Below are the code and all the weights of a small trained network. Each question names an input and a class and asks about switching units off, where a switched-off unit gives its printed mean instead of its output.

import numpy as np


def w(rows, s, z=0):
    codes = np.array(rows[::2]) - 128.0
    scale = np.full(codes.shape[1], s)
    scale[-1] = z or s
    return codes * scale


def norm(h):
    return h / np.sqrt((h * h).mean(-1, keepdims=True) + 1e-5)


def f(y):
    return y / 2 * (1 + np.tanh(0.7978845608 * (y + 0.044715 * y**3)))


def log_softmax(a):
    a = a - a.max(-1, keepdims=True)
    return a - np.log(np.exp(a).sum(-1, keepdims=True))


def net(x, mask):
    res = np.array(x, float).reshape(1, 5) / 4 @ E
    u = 0
    for l in range(2):
        y = f(norm(res) @ A[l][:, :-1].T + A[l][:, -1])
        res = res + np.where(mask[u : u + 6], y, B[l][:, -1]) @ B[l][:, :-1]
        u += 6
    return log_softmax(norm(res)[-1] @ U[:, :-1].T + U[:, -1])


A, B = {}, {}
E = w([
[158,224,87,168,120,184,198,196,105,73,78,74],'x0',
[126,171,165,83,138,133,99,173,123,96,237,113],'x1',
[140,137,136,84,86,90,68,187,125,103,80,2],'x2',
[133,142,175,121,204,87,129,95,225,125,144,159],'x3',
[99,94,196,114,174,96,94,217,68,163,44,132],'x4',
],0.0067)
A[0] = w([
[120,135,147,128,189,148,161,96,190,139,221,172,55],'L0N1',
[122,97,135,163,189,120,185,81,146,155,134,215,41],'L0N2',
[150,253,109,149,176,178,208,162,137,73,144,140,48],'L0N3',
[120,202,172,100,153,126,126,175,126,92,106,141,63],'L0N4',
[102,70,165,111,176,74,83,141,141,181,126,180,25],'L0N5',
[146,137,112,186,150,121,197,80,188,153,54,153,2],'L0N6',
],0.0075,0.0044)
B[0] = w([
[149,130,68,130,38,85,164,124,139,140,138,118,248],'L0N1',
[114,88,25,114,112,87,142,188,128,137,118,129,245],'L0N2',
[193,148,255,218,124,226,152,35,118,57,198,81,255],'L0N3',
[159,75,70,180,127,137,110,98,138,110,154,130,182],'L0N4',
[105,148,185,114,190,214,37,100,130,139,125,145,226],'L0N5',
[144,194,118,110,200,114,127,211,48,55,100,70,199],'L0N6',
],0.0093,0.0051)
A[1] = w([
[154,221,157,144,127,77,180,161,187,115,158,104,79],'L1N1',
[142,82,63,115,132,97,97,114,156,124,190,135,156],'L1N2',
[136,83,169,231,155,124,254,109,100,158,70,170,98],'L1N3',
[114,165,152,71,111,65,126,143,127,89,203,69,3],'L1N4',
[169,149,160,77,122,84,80,104,198,88,194,63,67],'L1N5',
[131,109,79,206,141,132,176,115,149,122,10,141,157],'L1N6',
],0.0074,0.0038)
B[1] = w([
[129,169,195,135,101,205,1,60,51,106,117,80,204],'L1N1',
[132,143,146,219,66,121,221,96,199,108,159,163,238],'L1N2',
[173,142,174,163,88,207,119,65,101,95,189,88,200],'L1N3',
[206,207,60,204,151,217,173,40,84,69,84,136,161],'L1N4',
[170,156,186,200,96,240,172,52,57,96,128,111,251],'L1N5',
[211,208,105,128,135,124,133,157,52,54,165,60,254],'L1N6',
],0.0071,0.0036)
U = w([
[142,130,62,89,143,63,140,237,89,120,74,92,187],'0',
[73,94,246,80,191,153,66,111,143,184,95,165,3],'1',
[98,84,87,140,82,65,187,109,242,175,174,190,77],'2',
[187,162,157,180,94,179,150,88,108,79,152,89,177],'3',
],0.013,0.0026)

Each question gives the input, the list of numbers given to net, and the class t.
The units are the neurons (one row each of A and B). Each row of codes is followed by its name. A weight is (code - 128) times the scale printed after its matrix; where a second scale follows, it is the last column's (A, B and U).
mask holds one flag per neuron, layer by layer. A switched-off neuron (its flag False) gives its mean, the last column of its row in B, instead of its output. The means were averaged over made-up inputs and are rounded, as every weight is.
A unit's drop is (log p(t) with every unit on - log p(t) with that unit switched off) / (log p(t) with every unit on - log p(t) with every unit switched off).
The circuit of an input: a set's keep is (log p(t) with only the set's units on - log p(t) with every unit switched off) / (log p(t) with every unit on - log p(t) with every unit switched off). Starting from all 12 units, units are removed one at a time, each time the one whose removal leaves the highest keep (on an exact tie, the one counted first), for as long as the keep stays at least 0.8.
circuit, biggest first: the units of the circuit, biggest drop first
unit that matters most: the unit with the biggest drop
k most important neurons: the k neurons with the biggest drops, biggest first
top k neurons in layer l: the k neurons of layer l with the biggest drops, biggest first
drop when u is switched off: that unit's drop, to one decimal
input [-4,2,0,-7,-7], class 2: unit that matters most	L0N3
input [-2,2,7,8,2], class 1: top 3 neurons in layer 0	(L0N1, L0N5, L0N3)
input [-4,2,1,2,-7], class 2: top 4 neurons in layer 0	(L0N3, L0N6, L0N1, L0N5)
input [-6,-6,0,5,-5], class 2: 2 most important neurons	(L1N2, L0N3)
input [0,7,-4,-8,4], class 0: circuit, biggest first	(L0N3, L1N5)
input [1,6,-5,0,6], class 1: top 2 neurons in layer 1	(L1N6, L1N5)
input [3,0,4,5,7], class 0: 2 most important neurons	(L0N3, L0N4)
input [4,-8,-1,-1,7], class 0: top 2 neurons in layer 0	(L0N3, L0N6)
input [-5,-4,2,8,-8], class 2: 2 most important neurons	(L0N3, L0N2)
input [2,-8,-3,1,7], class 0: 2 most important neurons	(L0N3, L0N6)
input [4,-7,0,2,4], class 0: 2 most important neurons	(L0N6, L0N3)
input [1,4,-6,4,8], class 1: drop when L0N5 is switched off	4.5
input [2,-8,5,1,-3], class 0: drop when L0N3 is switched off	0.4
input [2,-7,8,-6,-3], class 0: drop when L0N3 is switched off	0.4
input [-7,0,0,4,-1], class 2: unit that matters most	L0N1
input [-2,-3,-1,8,4], class 1: drop when L0N5 is switched off	5.5
